[130 172 186  99  81 177 168 132 177 121 132 116 169 110 172 157 131 138
 154 127] -> A
[151 149 138 143 118 138 172 157 122 172 132 110 131 169 138 121 157 116
  43 152] -> B
[151 149 138 143 118 138 172 157 122 172 132 110 131 169 138 121 157 116
 168 152] -> Z
q: [151 149 138 143 118 138 172 157 122 172 132 110 131 169 138 121 157 116
 168 152] : Z
q: [151 149 138 143 118 138 172 157 122 172 132 110 131 169 138 121 157 116
  43 152] : B
back: [ 43 116 157 121 138 169 131 110 132] : B

[140 201 114 165 166 175 191]  G
[140 201 115 165 214 150 152]  Y
[140 201 115 165 166 175 191]  V
[201 115 140  31 203 134 183]  U
q: [140 201 114 165 166 175 191] : G
q: [140 201 115 165 166 175 191] : V
q: [140 201 115 165 214 150 152] : Y
back: [152 150 214] : Y
back: [134 203] : U

[126  93 143  79 138 105 133 146 160 116 124  96 125  90 109 153 119 149
 116 118 160 113 136 134 143 145] = S
[119  50 145  75 121 100 127 147 134  65 113 103 105  70  97 126 101 110
  82 111 122 111 131 121 106 135] = T
[125 145 122 125 135 121 126 114 148 146 120 131 133 125 132 133 133 143
 133 133 129 119 127 126 144 124] = E
[157 101 131 137 124 115 106 141 168 127 118 141 121 103 123 136 121 139
 115 116 145 131 137 132 126 158] = P
[146 153 151 125 152 136 139 176 157 161 159 119 140 140 140 158 139 181
 150 121 175 142 144 142 151 177] = D
[124 160 101 131 137 124 115 106 141 168 127 118 141 145 128 140 136 153
 152 136 153 116 124 130 150 120] = X
[125 145 122 125 135 121 126 114 148 146 120 131 133 125 125 120 122 126
 120 116 122 137 127 121 109 134] = N
[124  91 131 117 120 123 129 139 116  92 128 124 113 116 110 115 111 108
 107 118 109 128 127 122 102 128] = F
[114 168  96 144 125 125 114  84 130 165 109 132 141 139 147 129 137 124
 137 148 126 109 117 129 146  92] = C
back: [141 118 127 168 141 106 115 124 137 131 101 160] : X
back: [107 108 111] : F
back: [136 152 153] : X

[131 156 137 113 114 133 108 127 115 135 130 149 216 129 129 173 152 128
 131 137 115 104 128 115 134 158 168 105 125  69 136 195 127 116 103 132
 131 106 125]  W
[ 27 108 123 128  97 127 139 137 134 122 124 144 105 124 124  88 125 125
 131 132 118 122 134 130 129 154 160 136 127  84 135 105 156 142  97 134
 115 140 130]  J
[137 114 127 108 156 131 113 133 102 132 130 109 160 137 129 152 105 131
 129  98 155 135 109 141 123 107  27 105 123 153 122 159  41  85 126 126
 119 121 125]  M
back: [123 105  27] : M
back: [133 113 131 156 108 127 114 137] : M
back: [115 128 104] : W
back: [135 115 127 108] : W

[170 174 153 122 103 112 129] = Gotaz
[120 196 199 117 108 127 128] = bon
[129 180 102 129 158 130 131] = veboz
[162  93 158 129 127 126  80] = Nunun
[134 207 186 106  88 163 200] = Lub
[119 122 112 153 129 103 174] = vasev
[152 144 146 111  72 115 130] = migi
[107  93 158  91  95 203 143] = kol
q: [107  93 158  91  95 203 143] : kol
back: [129 112 103 122 153 174] : Gotaz
back: [ 91 158  93 107] : kol

[137 132 134 132 159 139 147 157 117 142 132 123 133 139 118 134] : Gam
[133 108  89 155  87 159  71 102 100 117  64  96 112  97 129  98] : mez
[133 108  89 155  87 159  71 102 100 117  64  96 112  97 139 135] : nipe
[121 142 154  95 144 169 101 141 146 116 122 117 133 135 124 119] : lapa
[121 120 165 120 121 131 119 120 132 114 123 125 132 121 125 127] : lupu
[ 94 112  97 139 144 169 101 141 146  67 121 120 165 117 138 152] : rutor
[162 119 142 174 216 133 151 187 111 170 156 165 139 125 141 175] : nog
[162 119 142 174 216 133 151 187 111 170 119 165 139 125 141 175] : tuza
back: [139  97 112  96] : nipe
back: [117 165 120 121] : rutor
back: [132 125 123 114 132 120 119 131 121 120 165 120] : lupu

[120 150 170 143 133 120 154 118] = L
[120 150 170 138 143 118 154  79] = R
[156 159 173 125 108 108 121 115] = H
[138 150 120 118 170 143 154 133] = Q
[ 66 109  90  35  74 121 113  95] = K
q: [120 150 170 143 133 120 154 118] : L
back: [154 118 143 138 170 150 120] : R
back: [133 154 143 170 118 120] : Q
back: [ 79 154] : R
back: [154 120 133 143 170 150 120] : L

[143  88  89 114 118 158 105] : Befa
[102 132 125 150 210 142 168] : siba
[124  96 118 128 189 144 126] : Bug
[140 132 152 153 143 106 115] : Raluv
[128 134 151 209  98 142 168] : Vade
q: [128 134 151 209  98 142 168] : Vade
back: [105 158 118] : Befa
back: [189 128 118  96 124] : Bug
back: [128 118] : Bug

[132  89 136 105]  gem
[127 105 136 105]  Zako
[132  89 136  91]  Kabef
q: [132  89 136 105] : gem
back: [ 91 136] : Kabef
q: [132  89 136  91] : Kabef

